Below is a small trained network, with its code and all its weights. Each question gives an input and a class and asks what happens when units are switched off, that is, made to give their printed mean instead of their output.

import numpy as np


def w(rows, s, z=0):
    codes = np.array(rows[::2]) - 128.0
    scale = np.full(codes.shape[1], s)
    scale[-1] = z or s
    return codes * scale


def f(y):
    return np.maximum(y, 0)


def log_softmax(a):
    a = a - a.max(-1, keepdims=True)
    return a - np.log(np.exp(a).sum(-1, keepdims=True))


def net(x, mask):
    res = np.array(x, float).reshape(1, 6) / 4 @ E
    y = f(res @ A[0][:, :-1].T + A[0][:, -1])
    res = res + np.where(mask, y, B[0][:, -1]) @ B[0][:, :-1]
    return log_softmax(res[-1] @ U[:, :-1].T + U[:, -1])


A, B = {}, {}
E = w([
[26,200,69,131,58,194,158,115,107,36,180,150],'x0',
[88,12,108,59,180,134,198,212,49,65,74,159],'x1',
[151,111,142,104,110,110,132,85,159,78,137,131],'x2',
[136,140,96,127,224,108,249,69,166,165,218,232],'x3',
[149,157,124,100,133,131,141,144,122,126,132,109],'x4',
[112,114,114,139,128,127,123,122,134,138,121,128],'x5',
],0.011)
A[0] = w([
[138,105,132,140,118,149,109,154,139,118,156,111,47],'N1',
[135,130,126,136,97,152,35,154,120,102,72,94,119],'N2',
[150,119,130,119,100,173,145,92,110,144,103,143,11],'N3',
[130,144,151,143,73,95,87,154,92,92,114,125,70],'N4',
[126,134,158,125,87,129,84,156,117,100,83,67,91],'N5',
[74,170,117,138,45,178,150,140,94,66,178,143,12],'N6',
[129,119,159,142,35,167,66,146,109,105,46,37,116],'N7',
[139,107,143,117,79,136,29,155,86,77,55,74,88],'N8',
[12,189,75,134,67,192,155,119,108,55,194,136,56],'N9',
[99,116,101,139,132,127,133,95,119,151,102,117,70],'N10',
[52,181,128,133,109,199,147,124,148,64,130,129,50],'N11',
[170,219,154,181,78,136,55,138,217,173,181,135,139],'N12',
[118,75,119,60,177,118,148,146,26,66,76,128,159],'N13',
[252,39,208,125,192,75,97,144,159,227,80,92,2],'N14',
[151,149,95,153,220,90,254,78,146,174,245,217,49],'N15',
[153,227,157,183,99,147,88,54,174,168,127,92,127],'N16',
[122,43,155,100,166,171,158,148,110,105,97,116,115],'N17',
[152,119,170,124,145,117,139,120,117,155,139,143,70],'N18',
[68,41,155,57,143,135,206,190,47,66,90,133,141],'N19',
[132,200,150,163,95,116,99,65,162,181,172,81,136],'N20',
],0.0083,0.0037)
B[0] = w([
[148,78,151,147,154,140,107,139,174,137,121,116,134],'N1',
[74,161,138,132,144,133,180,83,167,146,158,177,190],'N2',
[141,168,148,165,110,109,138,144,121,109,144,95,128],'N3',
[119,129,158,120,194,123,142,121,150,135,142,151,162],'N4',
[110,160,125,73,184,165,165,154,168,177,139,198,182],'N5',
[180,156,177,74,113,116,61,92,112,135,32,142,185],'N6',
[100,175,189,102,188,157,207,156,184,134,172,162,219],'N7',
[58,164,134,96,183,159,177,132,186,154,203,147,209],'N8',
[186,177,158,67,96,112,37,70,108,213,80,41,216],'N9',
[114,141,81,135,136,111,112,122,131,125,147,119,130],'N10',
[170,191,127,85,84,130,75,106,112,149,59,122,178],'N11',
[182,72,37,183,108,79,130,197,102,76,176,115,214],'N12',
[154,94,96,210,82,117,131,176,106,85,178,106,197],'N13',
[194,186,175,40,55,141,33,40,67,197,1,59,220],'N14',
[22,193,196,105,162,169,191,137,223,127,173,187,254],'N15',
[113,53,61,205,119,62,167,148,61,67,149,122,210],'N16',
[119,88,95,160,137,126,125,126,68,76,120,118,173],'N17',
[104,104,153,148,92,151,131,82,155,160,86,155,146],'N18',
[162,90,66,228,89,72,130,160,99,30,164,111,214],'N19',
[163,27,77,216,151,140,130,194,60,74,130,161,201],'N20',
],0.0077,0.021)
U = w([
[161,45,37,205,101,97,134,192,67,47,174,118,251],'0',
[64,184,187,120,187,135,212,135,242,153,187,171,58],'1',
[191,176,160,95,61,115,2,50,84,191,71,70,59],'2',
],0.0097,0.0012)

Each question gives the input, the list of numbers given to net, and the class t.
The units are the neurons (one row each of A and B). Each row of codes is followed by its name. A weight is (code - 128) times the scale printed after its matrix; where a second scale follows, it is the last column's (A, B and U).
mask holds one flag per neuron, in row order. A switched-off neuron (its flag False) gives its mean, the last column of its row in B, instead of its output. The means were averaged over made-up inputs and are rounded, as every weight is.
A unit's drop is (log p(t) with every unit on - log p(t) with that unit switched off) / (log p(t) with every unit on - log p(t) with every unit switched off).
The circuit of an input: a set's keep is (log p(t) with only the set's units on - log p(t) with every unit switched off) / (log p(t) with every unit on - log p(t) with every unit switched off). Starting from the 12 units with the biggest drops (on a tie, the unit counted first), units are removed one at a time, each time the one whose removal leaves the highest keep (on an exact tie, the one counted first), for as long as the keep stays at least 0.8.
circuit, biggest first: the units of the circuit, biggest drop first
top k neurons: the k neurons with the biggest drops, biggest first
drop of u: that unit's drop, to one decimal
input [-5,6,-4,-7,4,-8], class 1: circuit, biggest first : (N8)
input [8,5,-5,-7,-8,3], class 2: top 4 neurons : (N9; N15; N6; N11)
input [-4,0,0,-4,3,4], class 1: top 4 neurons : (N9; N7; N8; N6)
input [7,-7,0,-1,3,-7], class 0: top 3 neurons : (N16; N12; N20)
input [7,0,-3,-7,7,6], class 1: top 2 neurons : (N7; N14)
input [4,-1,8,-3,6,1], class 2: top 2 neurons : (N15; N9)
input [7,-6,1,-8,7,-6], class 1: top 3 neurons : (N7; N8; N14)
input [1,-7,-3,-7,4,-4], class 0: top 2 neurons : (N12; N16)
input [6,-8,-8,7,1,2], class 0: top 2 neurons : (N12; N20)
input [5,1,-8,4,-3,7], class 2: top 3 neurons : (N9; N7; N8)
input [0,-8,5,-8,-3,-8], class 0: top 2 neurons : (N12; N16)
input [7,2,-5,-5,-6,-2], class 2: top 3 neurons : (N9; N15; N6)
input [-3,-7,-4,7,3,-4], class 0: top 2 neurons : (N12; N20)
input [8,5,7,0,0,4], class 2: circuit, biggest first : (N9)
input [4,3,1,-2,2,7], class 2: drop of N12 : 0.4
